What can hang from each mark:
mebudo: dovut nozeg
venuve: bako keter
moveb: bako dovut loran nozeg tigatet venuve zeteg
difo: bako dovut nozeg
dovut: mebudo nozeg
tigatet: fiboge keter mebudo
zeteg: moveb
nozeg: difo keter mebudo zeteg
bako: loran venuve zeteg
loran: moveb
fiboge: zeteg

Known rows, with every way that one mark hangs from another:
moveb[bako[venuve] nozeg[difo mebudo] zeteg]: [ 0.84  1.04 -0.28 -0.93  1.16 -0.45  0.27 -1.03  1.29 -3.19 -1.56  1.86
  4.15 -3.28  3.11  0.99  3.12  2.89  3.61  0.70  1.81  0.63 -0.71  1.05
  1.28 -0.82  0.06 -2.45  1.84  1.89  2.68  0.61  2.35 -3.49  0.19  5.36
  2.74 -0.57 -0.45 -1.12  0.68 -0.24 -0.22 -0.25]
mebudo[dovut nozeg[difo keter zeteg]]: [-1.25  0.27 -3.61 -0.60 -2.39  2.21  2.60  3.53 -3.42 -2.28  1.63 -0.87
 -0.64 -1.73  0.45 -1.69  2.38  1.76  3.99  0.51  0.68 -2.85 -2.09  1.95
 -0.09  2.42 -0.53 -3.64  3.04  0.83 -0.10  5.99  1.33 -1.45  0.23  0.03
  0.12  1.69  1.36 -1.16  0.01  7.34 -3.77 -2.10]
tigatet[fiboge[zeteg[moveb[bako dovut loran]]] keter]: [ 2.44  0.44  0.35 -2.10  0.03  2.54 -0.01 -0.76  0.95 -1.04 -2.76  0.02
 -1.12 -2.71  3.10 -1.43 -0.15  0.83  1.01  2.21 -0.79  0.49 -2.52 -0.73
  0.66  2.44 -0.15  2.41  2.68 -1.02 -0.87 -3.84  1.93 -2.00 -2.77 -0.67
 -0.85  0.12  3.64 -1.17 -0.87  0.13 -0.25  0.91]
nozeg[difo[dovut[mebudo]] keter]: [-0.31 -1.68 -6.21  0.43 -2.52  3.99 -0.55  1.58 -2.21  0.86 -0.28  0.84
 -1.08 -0.41  1.56 -1.97  1.25 -0.28  2.09 -1.11 -1.02 -2.30 -1.12  4.11
  2.05  2.25  0.53 -1.38  0.66  0.36 -1.12  3.56 -2.54 -1.76  1.12 -0.47
  1.60 -0.66  0.42  0.13  0.31  2.85 -0.64 -2.25]
dovut[mebudo nozeg[difo keter zeteg]]: [-0.48 -1.98 -6.14 -0.10 -5.16  4.58 -0.20  2.83 -3.30  0.55  0.36 -1.44
 -0.95 -2.09  0.57 -1.63  2.43  0.44  4.63 -1.62  0.47 -2.61 -1.96  4.19
  0.30  3.32 -1.48 -0.31  2.44  1.88  0.31  4.64 -0.68 -1.60  2.92 -0.42
  2.25  0.10  0.40 -0.58 -0.77  5.18 -1.69 -2.63]
mebudo[dovut nozeg[difo[bako] keter zeteg[moveb]]]: [-0.22 -0.47 -2.97 -0.13 -2.53  1.93  2.80  3.76 -2.63 -2.19  0.31 -0.42
 -1.09 -1.87  0.28 -1.44  2.77  1.59  4.48  1.14  1.65 -2.11 -2.63  1.97
 -0.37  2.64 -0.43 -2.84  2.01  0.56 -0.42  5.64  1.46 -1.73  1.55  0.13
 -0.15  1.30  1.02 -1.59 -0.60  7.28 -3.51 -1.21]
mebudo[dovut nozeg[keter zeteg[moveb[venuve]]]]: [-0.67 -0.14 -1.51 -1.18 -1.94  1.40  3.01  3.96 -2.04 -2.17  1.01  0.00
 -0.58 -2.44  1.16 -1.06  2.32  2.63  4.08  0.65  1.05 -2.16 -1.72  0.44
 -0.30  2.24 -0.77 -2.14  1.90  1.32  0.06  4.47  1.96 -0.30  0.31  1.36
 -1.04  1.09  1.11 -2.26 -1.14  6.30 -3.16 -0.59]
venuve[bako[zeteg[moveb[dovut nozeg]]] keter]: [ 0.00  0.35  1.01 -1.87  0.95 -0.29  0.10 -0.45  3.39 -2.28  1.73 -0.11
  1.43 -4.58 -0.74 -0.32  1.99 -0.28  0.37  1.29  1.38  0.04  0.24 -0.87
 -0.80 -0.37  0.24 -1.75 -1.82  3.05  0.73 -2.88 -1.35 -1.01 -0.46  0.47
  1.60  1.60 -2.10 -0.23  1.02 -2.43 -0.35 -0.84]
moveb[dovut loran nozeg venuve zeteg]: [-0.26  3.16  1.97 -3.12  1.56  1.01  0.35 -0.11  3.84 -0.90  0.53  0.86
  4.70 -5.74  2.65 -0.16  2.97  2.71  2.21  0.01  1.79  1.28 -0.38  0.33
  0.41 -2.79  2.56 -2.40  0.84  4.74  4.87 -0.77  6.96 -2.71  0.13  5.61
  3.21 -0.98  0.10 -1.16  1.57  0.70  0.81  3.05]
loran[moveb[tigatet[keter mebudo] venuve zeteg]]: [ 0.99 -1.36  0.15  0.09  0.02  3.73  2.26  1.05  1.31 -0.25  1.40  1.98
  2.29 -2.94  3.45  1.62  2.63  2.73  2.52  0.00 -0.51 -2.24  0.07 -2.41
  0.28  0.02  0.44 -1.76  0.31  1.56  1.34 -1.39  2.80 -1.75 -1.83  3.20
  1.35 -0.61  2.18 -0.26 -1.21  0.71  1.44  2.74]
nozeg[difo[bako] keter mebudo zeteg]: [ 1.53 -2.20 -5.14  1.89 -1.83  2.82  1.02  1.66 -2.45 -1.15  0.03 -0.27
  0.48  0.86  0.32 -0.77  3.64 -0.89  4.96  1.33  2.32 -0.60  0.44  4.35
  1.73  3.56  0.18 -1.17  2.10  0.90  0.07  3.36  0.53 -0.96  3.38  0.82
  3.18  1.01 -0.29  1.62 -0.81  5.39 -4.25 -2.01]
venuve[bako[loran[moveb[nozeg]]] keter]: [ 0.10  0.10 -0.30 -1.13 -0.08  0.63  1.08 -1.08  2.81 -2.37  3.15 -0.81
  1.72 -3.40 -0.55  0.87  1.82 -0.53 -0.39  0.82  1.66 -1.09  0.46 -0.98
  1.04 -1.86  0.62 -2.51 -0.19  1.98  2.04 -1.01 -1.11  0.70 -1.17 -0.46
  1.95  1.15 -1.60 -0.42  2.48 -2.26  0.84 -0.93]
zeteg[moveb[bako tigatet venuve]]: [ 0.79  0.05  3.02 -0.40  0.91 -0.56  1.16  2.47  1.68 -2.29 -2.10  2.30
  2.22 -3.22  2.19  1.23  1.12  2.07  4.46  0.44  0.31 -0.24 -0.46  0.14
 -0.66  0.64  0.31 -0.06 -0.70  1.91  0.83 -2.27  1.41 -1.11  0.91  2.55
 -1.31 -1.99 -0.37 -1.44 -1.12  0.28  1.70  2.20]
bako[loran[moveb[tigatet zeteg]]]: [ 1.56 -0.36  1.54  0.66 -1.51  1.86  1.99 -0.69  1.02 -0.37  1.23  0.85
  2.34 -2.90  1.15  1.51  2.69  1.35 -0.02 -0.05  1.33 -1.84  0.39 -0.20
  0.29 -2.79  2.14 -1.02 -0.07  1.40  2.27  0.64  1.77 -0.06 -0.73 -0.66
  2.22 -1.00  0.08  1.49  1.40 -1.18  1.56  1.77]
venuve[bako[loran[moveb[dovut[mebudo] zeteg]]] keter]: [ 0.49  0.02 -0.63 -1.87 -0.63  1.51  1.03 -0.81  2.74 -1.99  3.00 -0.89
  1.56 -4.31 -0.29  0.42  2.13 -0.51 -0.91  0.44  1.84 -1.18 -0.43 -0.56
  1.17 -2.00  0.87 -2.88 -0.18  2.48  2.64 -0.89 -0.78 -0.28 -0.71  0.10
  2.64  0.53 -1.34 -0.82  3.10 -2.48  0.66 -0.61]
fiboge[zeteg[moveb[venuve]]]: [ 0.49  0.80  1.96 -1.10  0.91 -1.61  0.22 -0.20  0.31 -2.09 -2.52  1.00
  0.51 -2.45  0.27  0.76 -0.24  0.23  0.03  1.32 -0.57  1.76 -0.29 -0.22
  1.31  0.12  0.27  1.36  0.96  0.46 -1.43 -2.83 -0.56 -0.26 -1.53  0.62
 -1.74 -0.36  0.52 -0.54 -1.26 -0.93  1.00 -0.12]
bako[loran[moveb] venuve zeteg]: [ 2.62 -1.60  1.55 -0.16 -0.05  0.90  1.21 -1.34  1.72 -1.26  1.75  2.65
  2.10 -3.00  0.40  1.26  5.34  2.17 -1.24  1.79  1.67 -2.90  0.10 -1.02
  1.55 -3.51  2.06  0.82 -0.71  1.51  1.15  0.77 -0.56 -0.66 -2.20 -2.71
  3.10 -1.99 -3.00  3.46  1.90 -3.31  1.98  0.75]
mebudo[dovut nozeg[keter zeteg[moveb[loran]]]]: [-0.61  0.42 -1.29 -1.11 -2.36  1.78  3.06  3.58 -2.17 -2.22  0.77 -0.73
 -0.84 -2.36  0.90 -1.49  2.63  2.24  3.40  0.94  1.26 -1.69 -1.34  0.81
 -0.23  2.00 -0.26 -2.18  1.86  1.35  0.23  4.79  2.53 -0.20  0.48  0.70
 -0.79  1.08  0.95 -1.95 -0.55  6.59 -3.57 -0.37]
mebudo[dovut nozeg[keter zeteg[moveb[tigatet venuve]]]]: [-0.62  0.00 -1.19 -1.15 -2.24  1.68  2.90  4.66 -1.87 -2.34  1.33 -0.10
 -0.04 -3.30  1.12 -1.01  2.46  2.81  4.43  0.60  1.23 -2.27 -1.50  0.81
 -0.80  2.31  0.00 -2.56  1.82  1.62  0.59  4.42  2.58 -0.56  0.45  1.27
 -0.70  1.12  1.17 -1.94 -1.13  6.39 -3.12 -0.32]
venuve[bako[loran[moveb[tigatet[mebudo]]] zeteg] keter]: [ 0.76 -0.85  0.50 -1.30  0.42  1.37  1.64 -0.52  2.48 -2.01  4.00 -0.06
  2.37 -4.01 -0.45  0.64  3.70 -0.95 -0.92  1.01  1.90 -2.62  0.33 -1.74
  0.56 -0.89  1.34 -2.30 -0.98  3.19  1.52 -1.84 -1.78 -0.28 -2.24 -1.26
  2.26  0.75 -2.32  1.41  2.67 -2.63  0.38 -0.65]
tigatet[fiboge[zeteg[moveb]] keter mebudo[dovut nozeg]]: [ 2.23 -0.85 -1.13 -3.88  0.22  2.10  1.37  2.09 -1.67 -2.00 -1.50  0.42
 -2.31 -3.13  3.09 -1.61  0.40  1.17 -0.09  2.18 -0.51 -1.22 -4.12 -2.58
 -0.01  6.51 -1.45  1.90  4.07 -2.91 -1.77 -0.09 -0.19 -0.45 -5.83 -0.70
 -2.95  2.50  5.65 -3.42 -1.22  3.04 -2.44 -0.65]
bako[loran[moveb[nozeg]] venuve[keter]]: [ 1.09  0.11 -0.18 -0.87 -0.83  0.11 -0.03 -0.56  3.22 -2.50  2.28  2.08
  2.85 -4.15  0.27  1.72  2.80  2.34 -0.82  1.89  1.83 -0.79  0.28 -0.29
  2.08 -3.50  2.85 -0.26  0.38  0.28  3.19  0.48 -0.50  0.76 -1.38 -1.37
  2.65 -0.01 -1.48  0.82  2.33 -2.66  2.03  0.70]
bako[loran venuve zeteg]: [ 2.33 -1.14  1.66 -1.16  0.64 -0.31 -0.17 -1.00  1.70 -1.28  1.60  2.03
  2.54 -2.60  0.11  0.75  4.40  1.05 -1.50  1.58  1.79 -2.59 -0.45 -0.13
  0.76 -2.65  2.56  1.34 -0.43  1.50  1.09  0.46 -1.53 -0.68 -1.75 -3.13
  2.49 -1.63 -3.73  3.67  2.19 -3.39  0.83 -0.16]
difo[bako[venuve] dovut]: [ 0.19 -2.34 -3.14  0.25 -0.29  1.62 -1.21 -0.43  1.94  2.92 -0.52  1.67
 -1.61  1.93  0.05 -0.01  1.37 -0.59 -2.50  0.21  1.17 -0.43 -2.17  0.37
  2.45 -0.82  2.46  0.33 -0.71 -1.15  1.16  0.93  0.00 -1.72  1.82  1.49
  1.65 -2.46 -2.15  0.53  1.02 -1.10  0.62  0.14]
bako[loran zeteg[moveb]]: [ 2.47 -1.41  3.26 -0.26 -0.03 -0.36  1.28 -1.08  0.88 -0.61 -0.46  2.04
  1.74 -2.69  0.49  0.62  3.66  0.65 -0.05  0.99  1.49 -1.87 -0.14 -0.03
 -0.93 -1.38  1.08  2.12 -1.47  2.17 -0.15 -0.32 -1.43  0.05 -0.72 -2.93
  0.97 -1.02 -2.24  2.58  0.54 -2.01  0.83  1.01]
tigatet[fiboge keter mebudo[dovut nozeg[zeteg]]]: [ 1.54 -1.71 -2.80 -3.16 -0.06  3.50  1.65  2.49 -1.86 -0.63  0.58  0.32
 -2.25 -1.18  3.27 -1.64  1.37  1.37  1.45  1.31  0.03 -3.09 -3.74 -2.56
 -0.87  6.76 -1.91  1.13  4.24 -2.47 -0.18  1.19  1.13 -0.39 -4.13  0.14
 -1.38  2.66  4.71 -2.87 -1.15  4.84 -4.04 -0.53]
loran[moveb[bako tigatet[mebudo]]]: [ 0.70 -0.62  0.71  0.69 -0.47  2.17  2.73  1.24  0.42 -0.64  0.27  1.62
  0.94 -1.54  1.32  1.02  2.52  1.77  1.44 -0.17  0.43 -1.66  0.38 -1.63
  1.01  0.28  0.63 -1.65 -0.01  1.37  1.20 -0.06  2.61 -0.86 -1.53  2.09
  0.58 -1.15  1.63 -0.80 -0.14  0.70  1.47  2.29]
bako[loran[moveb[dovut[mebudo]]] venuve zeteg]: [ 3.00 -1.55  1.18 -1.37 -0.73  1.31  0.74 -0.60  1.98 -1.07  1.60  2.59
  1.82 -4.49 -0.09  0.57  5.64  2.55 -1.61  1.50  2.17 -2.62 -0.51 -0.04
  1.38 -3.45  2.64  0.72 -0.48  2.10  2.18  1.85  0.28 -1.05 -1.93 -2.62
  4.17 -2.06 -2.47  2.62  2.39 -3.15  1.97  1.11]
loran[moveb[bako nozeg[zeteg] tigatet[keter mebudo]]]: [ 0.91 -1.23 -0.04  0.07 -0.91  3.09  2.44  0.88  1.18 -0.56  0.36  1.82
  1.43 -2.12  2.08  1.31  3.43  3.16  3.61  0.03  0.50 -2.18  0.89 -1.62
 -0.31  0.85  0.63 -1.02  1.33  2.20  1.95  0.04  4.54 -1.09 -1.35  2.92
  2.03  0.51  2.34 -1.03 -2.36  2.40 -0.06  2.73]
moveb[bako[venuve] tigatet]: [ 0.45  0.72  1.36 -0.69  0.28  0.28  0.01  2.06  1.76 -1.99  0.23  0.91
  2.64 -2.42  1.08  0.65  1.64  1.60  2.06  0.28  0.93 -1.14 -0.52  0.46
  0.31 -0.55  2.65 -1.74  0.36  1.66  2.24 -0.85  2.38 -2.34  0.00  1.59
  0.79 -1.98 -0.97  0.19  0.88 -0.64  0.80  1.16]
difo[nozeg[mebudo zeteg]]: [-1.42 -1.36 -2.86  0.88 -1.17  2.45  0.36 -0.02 -0.94  0.42 -0.96  0.60
 -1.01  1.21 -0.02  0.87  1.38  1.72  1.35  0.01 -0.05  0.37  1.86  0.38
  0.77  0.72  0.13  1.01  1.56 -0.35  1.54  2.14  0.28  1.13  2.45  2.76
  1.74  0.14 -0.59  0.14 -0.87  2.26 -2.04 -1.68]
zeteg[moveb[dovut[mebudo] loran nozeg tigatet venuve]]: [ 1.33  1.21  2.58 -2.76 -0.56  0.22 -0.35  3.49  2.55 -2.38 -1.71  1.26
  2.55 -7.47  1.04 -0.15  2.26  3.13  3.56  0.73  1.78  1.67  0.17  2.44
 -1.49  0.10  2.27  0.01 -0.26  2.96  3.60  0.51  4.51 -0.72  1.39  1.97
  1.78 -0.91 -0.07 -2.26 -0.17  1.37  1.50  3.14]
loran[moveb[tigatet[mebudo[dovut[nozeg]]] zeteg]]: [ 0.27 -0.53  0.31  0.46 -1.85  3.26  2.68  1.17  0.24 -0.34  1.08  0.94
  1.16 -3.48  1.83  0.79  2.64  2.38  0.86 -0.45  0.54 -1.34  0.08 -1.58
 -0.09 -0.37  0.74 -2.40  0.21  1.03  1.48  0.89  2.68 -1.29 -1.22  2.51
  1.23 -0.26  2.23 -0.36 -0.07  1.04  0.75  1.65]
venuve[bako[loran zeteg[moveb]] keter]: [ 0.81 -0.45  1.35 -1.49  0.75 -0.17  0.83 -1.06  2.80 -2.47  2.29 -0.08
  1.97 -3.82 -0.44  0.43  2.67 -1.11 -0.33  1.41  1.71 -1.44 -0.05 -0.91
 -0.08 -1.09  0.59 -1.11 -1.49  2.86  0.65 -2.60 -2.96 -0.12 -0.84 -1.60
  1.25  0.62 -3.26  1.03  2.19 -3.12  0.13 -1.09]

Rows:
[-1.10 -0.04 -3.22  0.85 -0.93  1.39  0.51  1.09 -1.62  0.90  0.13 -0.29
 -0.94  0.23 -0.08 -0.41  0.96 -0.13  0.95  0.06  0.30 -1.49 -2.99  1.25
  0.66  1.52 -0.27 -2.30  0.16 -0.27  0.46  3.24  0.42 -1.99  0.83  0.21
  0.75  0.12  0.24 -0.59  1.24  3.01 -0.39 -0.97]
mebudo[nozeg[difo[bako dovut]]]
[-1.30 -1.36 -5.75  1.53 -1.95  4.14  0.43  0.82 -1.78  0.81  0.01  1.51
 -0.71  1.20  1.55 -1.01  2.28 -0.20  3.99 -0.66 -1.07 -2.86  0.25  3.62
  1.42  2.47  0.69 -1.19  1.53  1.00 -0.69  1.62 -0.81 -1.39  2.15  1.10
  2.11  0.34 -0.11  1.67 -1.31  4.57 -3.55 -2.41]
nozeg[difo[dovut] keter zeteg]
[-0.94  0.85 -0.95  0.73 -0.56  0.32  1.69  1.54 -1.84 -1.77 -1.04  0.40
  0.01 -0.97  0.55  0.49  1.74  1.31  4.53  0.73  0.07 -1.46 -1.59  1.07
 -0.73  2.39 -1.74 -1.53  0.94  0.81  0.37  1.41  1.23 -1.31  1.22  1.17
  0.03  0.98  0.28 -1.14 -0.74  4.37 -2.22 -0.74]
mebudo[nozeg[difo zeteg[moveb[bako]]]]
[ 0.08 -1.89 -4.61 -0.80 -4.97  3.87 -0.50  2.76 -2.25  1.38  0.69 -1.94
 -1.12 -2.44  0.62 -1.93  1.26  0.39  2.04 -1.92  0.70 -1.72 -2.10  2.70
  0.66  2.36 -1.06  0.18  0.86  1.65  0.14  4.53 -0.90 -0.70  1.68 -0.73
  1.11 -0.50  0.86 -1.48 -0.09  2.74  0.24 -1.52]
dovut[mebudo nozeg[keter]]
[-0.07 -1.21 -1.86 -0.59 -2.75  2.16  1.68  2.38 -1.41 -1.15  0.18 -0.57
 -0.64 -2.38  0.41 -1.88  2.20  1.07  2.22  0.16  1.00 -1.54 -2.50  1.77
 -0.24  0.81  0.01 -1.57  1.60  0.76 -1.06  4.66 -0.58 -1.83  0.76 -1.02
 -0.38 -0.36  0.63 -0.22  0.47  3.83 -0.36 -1.30]
mebudo[dovut[nozeg[difo[bako[zeteg[moveb]]] keter]]]
[ 0.63  0.69  2.08 -1.40  1.31 -1.58  0.42 -0.32  0.57 -2.58 -2.26  0.42
  0.30 -2.64  0.04  0.81 -0.02 -0.18  0.07  1.29 -0.44  1.50 -0.17 -0.40
  1.29  0.18 -0.14  0.78  0.84  0.72 -1.54 -2.91 -0.73 -0.20 -1.76  0.79
 -1.57 -0.35  0.03 -0.80 -0.98 -1.39  0.87 -0.77]
fiboge[zeteg[moveb[venuve[bako]]]]
[ 1.46 -0.58  0.81 -1.48  0.36 -0.32 -0.63 -0.93  2.67 -1.70  2.91  2.15
  3.46 -3.58  0.01  0.68  3.99  0.79 -1.78  2.13  2.00 -2.15 -0.64 -0.37
  1.17 -2.85  3.28  0.73 -0.54  1.88  1.81 -1.05 -2.55 -0.93 -1.54 -3.18
  2.51 -0.70 -3.85  3.67  2.89 -3.66  0.79 -0.10]
bako[loran venuve[keter] zeteg]
[ 1.81 -0.62  1.21 -0.97  0.06 -0.74  1.24  0.82  0.54 -2.88 -2.22  1.81
  1.23 -1.84  0.66  1.06  3.36  1.88  2.95  1.79  2.16  1.10  0.89  1.96
  0.39  1.22  0.32  1.07  1.88  1.20  2.71  0.66  2.13  1.15  1.79  2.63
  2.00 -0.13 -0.76 -0.49 -0.43  1.54 -2.70  0.34]
nozeg[mebudo zeteg[moveb[bako[loran venuve] dovut]]]
[-1.22 -0.77 -3.01  1.35 -2.50  2.41  0.39  0.68 -1.13  0.70  0.02 -1.08
 -0.25  0.19 -0.38 -0.05  1.77 -0.44  3.40 -0.46  0.64 -1.40 -1.94  2.09
 -0.39  1.44 -0.73 -0.61  1.81  0.78  0.56  1.84  0.57 -1.70  2.89  0.25
  1.40  0.14 -0.21  1.02 -0.19  3.74 -1.18 -1.68]
dovut[nozeg[difo[bako] zeteg]]
[ 0.89  1.25 -0.69 -2.93 -0.83  1.83  0.34  1.25  1.73 -0.71 -0.35  0.94
  1.84 -4.43  2.24 -0.95  2.82  2.60  1.42 -0.67  1.73 -0.99 -3.25  0.71
  1.39 -0.77  1.41 -2.70  0.34  3.38  3.20  1.26  3.50 -4.30  0.39  4.53
  2.58 -1.76  0.79 -2.70  1.69 -0.16 -0.52  1.23]
moveb[bako[venuve] dovut[mebudo[nozeg[keter]]] zeteg]
[-0.47 -0.13 -0.26 -1.22  1.04  0.39  0.28 -0.88  2.18 -1.57  3.10 -0.92
  1.23 -2.44 -0.75 -0.34  1.75 -1.42 -0.46  0.97  1.00 -1.07  0.02 -1.46
  0.19 -0.39 -0.11 -2.23 -1.23  2.72  0.22 -2.91 -2.15 -1.29 -0.84 -0.16
  1.30  1.06 -2.71  0.78  1.67 -2.28 -0.49 -1.63]
venuve[bako[zeteg] keter]
[ 0.71  0.96  3.42 -0.73  1.06  0.08  1.52  2.37  1.77 -2.73 -2.05  1.56
  2.73 -3.45  2.53  0.83  2.05  1.80  4.34  0.98  0.64  0.13 -0.18  0.46
  0.13  0.09  1.02 -0.34 -0.38  2.69  1.58 -2.18  2.85 -1.25  1.04  2.40
 -1.11 -2.88 -1.17 -1.14  0.08  1.12  1.79  2.94]
zeteg[moveb[bako loran tigatet venuve]]
[-0.53 -1.15 -3.24  0.75 -3.33  2.98  0.85  1.68 -1.80  0.15  0.84 -1.48
  0.21 -0.58  0.86 -0.71  2.17  0.35  3.51 -0.52  0.89 -0.84  0.09  2.39
  0.72  2.69 -0.80 -0.22  1.77  1.61  0.59  3.01  0.54  0.74  1.96  1.14
  1.42  0.82  0.74  0.62 -0.69  3.84 -2.43 -2.02]
dovut[nozeg[keter mebudo zeteg]]
[ 0.50  0.53  0.76  0.50 -0.97  2.36  1.99 -1.03  1.64  0.36  0.07  1.27
  0.47 -2.69  1.08  0.45  1.88  2.33  0.03 -0.08  0.26  0.14  0.23 -1.12
  0.63 -2.44  0.53 -1.97 -0.72  1.29  1.56 -0.24  3.36 -1.49 -0.41  2.73
  2.33 -0.42  2.08 -0.49  0.25 -0.65  1.11  2.20]
loran[moveb[dovut zeteg]]
[ 1.06  1.02  1.84 -2.77  0.90 -0.15  0.34 -0.30  3.71 -1.50  1.11  2.24
  3.25 -3.72  0.27 -0.27  3.72  1.38 -0.58  1.01  2.03 -1.62 -2.00  0.20
  1.45 -2.74  3.71 -0.93  0.16  3.76  3.18 -0.81  1.13 -2.44 -1.17  0.13
  2.52 -1.75 -1.50  1.07  3.38 -2.57  0.87  1.44]
moveb[bako[loran venuve[keter] zeteg] dovut]
[ 1.26 -1.03 -1.19  1.39 -1.07  2.38  2.80 -0.34 -0.38 -1.24 -0.15  1.75
  1.39 -2.12  1.78  0.03  4.23  2.73  3.58  0.55  1.13 -1.25  0.79  0.19
  1.99 -0.28 -0.82 -1.82  0.30  2.63  0.30  2.15  2.23 -1.79 -0.84  1.96
  2.53 -0.52  0.96 -0.09 -0.57  1.56  1.22  0.90]
loran[moveb[bako[zeteg] nozeg[difo keter mebudo]]]
[ 0.16 -0.14  0.91 -1.57  1.48 -0.46  1.81 -0.08  1.85 -1.29  0.37  2.49
  3.96 -1.50  2.32  1.83  3.48  2.30  4.96 -0.50  2.01 -2.48 -0.72 -0.45
  0.99 -1.02  0.35 -0.09  2.67  4.28  3.45 -0.41  3.84 -0.92  0.06  4.10
  1.39 -1.41 -1.44 -1.04 -0.65  1.56  0.45  1.43]
moveb[bako[loran] nozeg[zeteg] venuve]
[-0.16 -1.89 -3.90  0.63 -0.95  1.99 -1.18  0.37  1.76  0.43 -0.07  0.54
 -0.44  0.48 -0.98  0.71  1.48  0.80 -0.97  1.60  2.07  1.58 -0.34  0.02
  2.58 -0.72  2.39  0.51 -0.08 -1.44  2.16  2.09 -0.95 -0.54  3.11  1.75
  2.18 -0.85 -1.95  0.13  1.39 -0.32  0.20 -0.93]
difo[bako[venuve[keter]] nozeg[mebudo]]
[ 1.12 -0.25 -2.33 -2.30 -0.26  1.98  1.91  3.39 -2.40 -0.98  0.76  0.47
 -1.85 -2.28  2.11 -2.32  1.15  0.45  0.10  0.55  1.40 -1.86 -3.11 -1.62
  0.73  6.08 -1.29 -0.05  2.09 -2.18 -0.32  2.36  0.08  0.28 -3.90  0.46
 -1.97  1.72  3.83 -3.11  0.80  3.31 -2.75 -1.34]
tigatet[fiboge mebudo[dovut nozeg[keter]]]
[-0.17  1.39 -1.01 -2.81 -2.68  2.77 -0.38  1.84  0.24  0.29  0.01 -2.15
  0.05 -3.96 -0.40 -2.19  2.09  0.57 -0.14 -0.51  1.33  0.63 -1.78  2.90
  0.61 -0.23  1.67 -0.76  1.40  2.72  3.35  3.42  3.64 -1.08  1.29 -0.10
  2.44 -1.46  0.39 -1.27  2.99  2.35  0.63  1.01]
moveb[dovut[mebudo nozeg] loran]
[ 0.96  0.19  1.66 -1.61  0.74 -0.85 -1.16  0.45  3.59 -2.25  0.31  2.97
  1.97 -4.93 -0.01 -0.06  2.79  2.04 -0.23  2.65  0.99  0.47 -0.34 -0.29
 -0.13 -1.23  2.15  0.80 -2.05  1.46  0.77 -2.67 -1.69 -1.77 -0.30 -0.60
  1.56 -0.03 -2.37  1.52  0.73 -3.02  0.25  0.67]
bako[venuve[keter] zeteg[moveb[dovut]]]
[-0.18 -2.70 -4.16  0.33 -1.80  2.45 -1.04  0.24  1.02  2.83 -0.45  0.55
 -1.45  1.18  0.25 -0.20  1.98 -0.36 -1.68 -0.04  1.57 -0.15 -2.77  1.44
  2.73  0.16  1.67  0.15  0.26 -0.89  1.82  2.94 -0.06 -1.26  2.38  1.80
  2.07 -2.40 -1.67  0.46  1.68  0.00  0.80 -0.91]
difo[bako[venuve] dovut[nozeg[mebudo]]]
[ 0.91  0.64  3.17 -1.00  1.13  0.13  0.98  2.38  1.93 -3.16 -1.10  0.31
  1.95 -4.31  1.43  0.79  1.86  1.02  3.42  1.19  0.64  0.40  0.74  0.66
 -0.67  0.29  0.65 -0.71 -0.89  2.00  1.19 -1.77  1.88 -0.13  0.79  1.33
 -0.36 -1.74 -1.83 -0.83  0.23  0.35  1.25  1.50]
zeteg[moveb[loran tigatet venuve[bako]]]
[-0.02 -0.92 -0.31  0.38  0.58  1.84  2.34 -0.26  1.50 -1.09  2.24  1.21
  0.98 -2.18  0.90  1.05  2.53  1.38  1.47  0.75  0.21 -1.56  0.30 -2.37
  1.89 -1.47 -1.13 -2.00 -0.56  2.08  0.62 -1.56  0.59 -0.90 -1.25  1.75
  1.19 -0.87 -0.75 -0.20  0.43 -0.74  2.32  0.76]
loran[moveb[venuve[bako[zeteg] keter]]]
